Below are the code and all the weights of a small trained network. Each question names an input and a class and asks about switching units off, where a switched-off unit gives its printed mean instead of its output.

import numpy as np


def w(rows, s, z=0):
    codes = np.array(rows[::2]) - 128.0
    scale = np.full(codes.shape[1], s)
    scale[-1] = z or s
    return codes * scale


def f(y):
    return y / 2 * (1 + np.tanh(0.7978845608 * (y + 0.044715 * y**3)))


def log_softmax(a):
    a = a - a.max(-1, keepdims=True)
    return a - np.log(np.exp(a).sum(-1, keepdims=True))


def net(x, mask):
    res = np.array(x, float).reshape(1, 7) / 4 @ E
    y = f(res @ A[0][:, :-1].T + A[0][:, -1])
    res = res + np.where(mask, y, B[0][:, -1]) @ B[0][:, :-1]
    return log_softmax(res[-1] @ U[:, :-1].T + U[:, -1])


A, B = {}, {}
E = w([
[104,83,130,127,190,108,107,123,245,225,60],'x0',
[90,148,124,118,119,121,123,160,104,199,173],'x1',
[135,204,166,99,172,159,67,171,115,196,174],'x2',
[98,250,104,171,130,121,171,148,128,143,120],'x3',
[117,140,174,121,173,156,58,136,138,71,120],'x4',
[211,90,229,92,116,169,221,121,170,120,126],'x5',
[100,164,150,182,149,153,185,136,129,92,76],'x6',
],0.012)
A[0] = w([
[116,112,166,123,141,105,130,119,153,80,143,1],'neuron 0',
[57,153,27,213,58,141,170,98,133,70,86,136],'neuron 1',
[216,152,180,113,48,134,194,129,79,148,194,147],'neuron 2',
[173,98,141,125,9,231,194,100,56,126,200,129],'neuron 3',
[99,126,76,202,133,54,196,55,139,69,45,143],'neuron 4',
[170,108,180,88,182,151,124,111,240,170,34,171],'neuron 5',
[155,44,155,25,132,161,92,89,209,71,120,74],'neuron 6',
[89,171,164,105,227,143,191,136,211,243,60,100],'neuron 7',
[225,104,212,54,28,114,216,110,79,95,158,149],'neuron 8',
[118,224,142,202,157,161,108,173,117,51,186,117],'neuron 9',
[159,7,205,82,141,143,115,98,139,60,97,129],'neuron 10',
[126,188,95,139,224,112,125,141,81,94,152,101],'neuron 11',
[97,97,15,108,134,12,62,92,113,254,184,74],'neuron 12',
[87,209,76,107,134,126,41,155,44,189,192,192],'neuron 13',
[86,212,171,88,177,216,94,129,79,78,147,95],'neuron 14',
[119,79,84,208,114,130,177,162,139,48,27,169],'neuron 15',
[127,173,128,98,166,178,111,133,58,129,142,66],'neuron 16',
],0.0082,0.005)
B[0] = w([
[130,112,95,77,147,140,103,139,112,111,100,135],'neuron 0',
[120,191,105,67,104,144,217,82,73,150,38,216],'neuron 1',
[121,128,133,91,149,151,172,207,120,72,216,202],'neuron 2',
[151,196,104,107,189,82,182,160,123,84,172,210],'neuron 3',
[178,155,194,80,82,127,227,71,81,190,84,213],'neuron 4',
[182,82,204,175,129,179,122,127,186,194,127,226],'neuron 5',
[116,63,95,198,197,77,67,79,127,113,83,216],'neuron 6',
[163,91,200,163,102,142,163,206,158,226,174,223],'neuron 7',
[151,87,92,74,162,143,189,123,157,33,235,239],'neuron 8',
[171,100,194,137,118,116,90,142,32,119,107,209],'neuron 9',
[97,84,81,133,194,80,66,1,170,110,131,236],'neuron 10',
[119,128,185,180,50,141,126,178,124,113,86,177],'neuron 11',
[72,208,34,43,148,239,94,171,196,153,83,236],'neuron 12',
[37,153,94,150,77,126,79,219,131,101,91,252],'neuron 13',
[144,88,140,193,108,61,89,143,81,105,127,197],'neuron 14',
[144,157,114,80,129,96,195,28,141,130,68,212],'neuron 15',
[126,140,99,206,95,99,101,141,104,82,151,160],'neuron 16',
],0.0084,0.016)
U = w([
[174,126,191,172,157,156,147,158,214,222,155,204],'0',
[151,186,125,98,105,122,233,57,90,131,77,134],'1',
[104,177,160,199,90,97,72,172,13,70,129,92],'2',
[152,152,102,92,160,125,198,128,116,26,254,213],'3',
[44,199,31,99,102,189,88,191,150,151,126,4],'4',
[142,80,107,138,206,118,72,28,177,94,118,101],'5',
],0.0093,0.0026)

Each question gives the input, the list of numbers given to net, and the class t.
The units are the neurons (one row each of A and B). Each row of codes is followed by its name. A weight is (code - 128) times the scale printed after its matrix; where a second scale follows, it is the last column's (A, B and U).
mask holds one flag per neuron, in row order. A switched-off neuron (its flag False) gives its mean, the last column of its row in B, instead of its output. The means were averaged over made-up inputs and are rounded, as every weight is.
A unit's drop is (log p(t) with every unit on - log p(t) with that unit switched off) / (log p(t) with every unit on - log p(t) with every unit switched off).
The circuit of an input: a set's keep is (log p(t) with only the set's units on - log p(t) with every unit switched off) / (log p(t) with every unit on - log p(t) with every unit switched off). Starting from the 12 units with the biggest drops (on a tie, the unit counted first), units are removed one at a time, each time the one whose removal leaves the highest keep (on an exact tie, the one counted first), for as long as the keep stays at least 0.8.
circuit, biggest first: the units of the circuit, biggest drop first
most important unit: the unit with the biggest drop
k most important neurons: the k neurons with the biggest drops, biggest first
drop of u: that unit's drop, to one decimal
input [-3,5,4,8,-7,-2,4], class 2: circuit, biggest first : (neuron 9)
input [6,1,-5,4,2,-2,-4], class 0: 3 most important neurons : (neuron 13; neuron 7; neuron 5)
input [6,3,2,-8,5,-5,3], class 0: 2 most important neurons : (neuron 5; neuron 7)
input [-3,4,8,5,2,-3,-5], class 2: 3 most important neurons : (neuron 14; neuron 9; neuron 16)
input [3,0,-2,-7,1,-4,8], class 1: 2 most important neurons : (neuron 4; neuron 15)
input [8,4,-2,-4,1,-5,3], class 0: 2 most important neurons : (neuron 7; neuron 5)
input [7,-1,-1,-2,8,-4,0], class 0: 3 most important neurons : (neuron 5; neuron 7; neuron 8)
input [-2,-8,-3,2,5,8,-3], class 5: 2 most important neurons : (neuron 10; neuron 6)
input [-6,-8,6,-1,-5,-5,-5], class 2: 2 most important neurons : (neuron 16; neuron 9)
input [-4,5,7,-8,3,-2,-1], class 2: 2 most important neurons : (neuron 14; neuron 16)
input [-5,5,-4,7,0,-2,0], class 2: 2 most important neurons : (neuron 13; neuron 9)
input [6,-1,7,7,7,-3,-3], class 0: 3 most important neurons : (neuron 7; neuron 5; neuron 1)
input [-2,6,3,0,-5,2,-5], class 4: 2 most important neurons : (neuron 12; neuron 13)
input [6,-8,0,7,7,-5,8], class 1: most important unit : neuron 1
input [-4,2,-4,4,6,-1,6], class 1: 2 most important neurons : (neuron 1; neuron 15)
input [7,4,0,7,5,-1,0], class 0: drop of neuron 7 : 0.1
input [7,-7,2,0,5,-2,-3], class 0: drop of neuron 7 : 0.5
input [7,6,-5,-1,0,-8,8], class 1: drop of neuron 4 : 0.4
input [4,-2,1,-6,-3,-6,0], class 4: drop of neuron 16 : 0.0
input [6,5,1,-4,1,-1,-6], class 4: circuit, biggest first : (neuron 12)
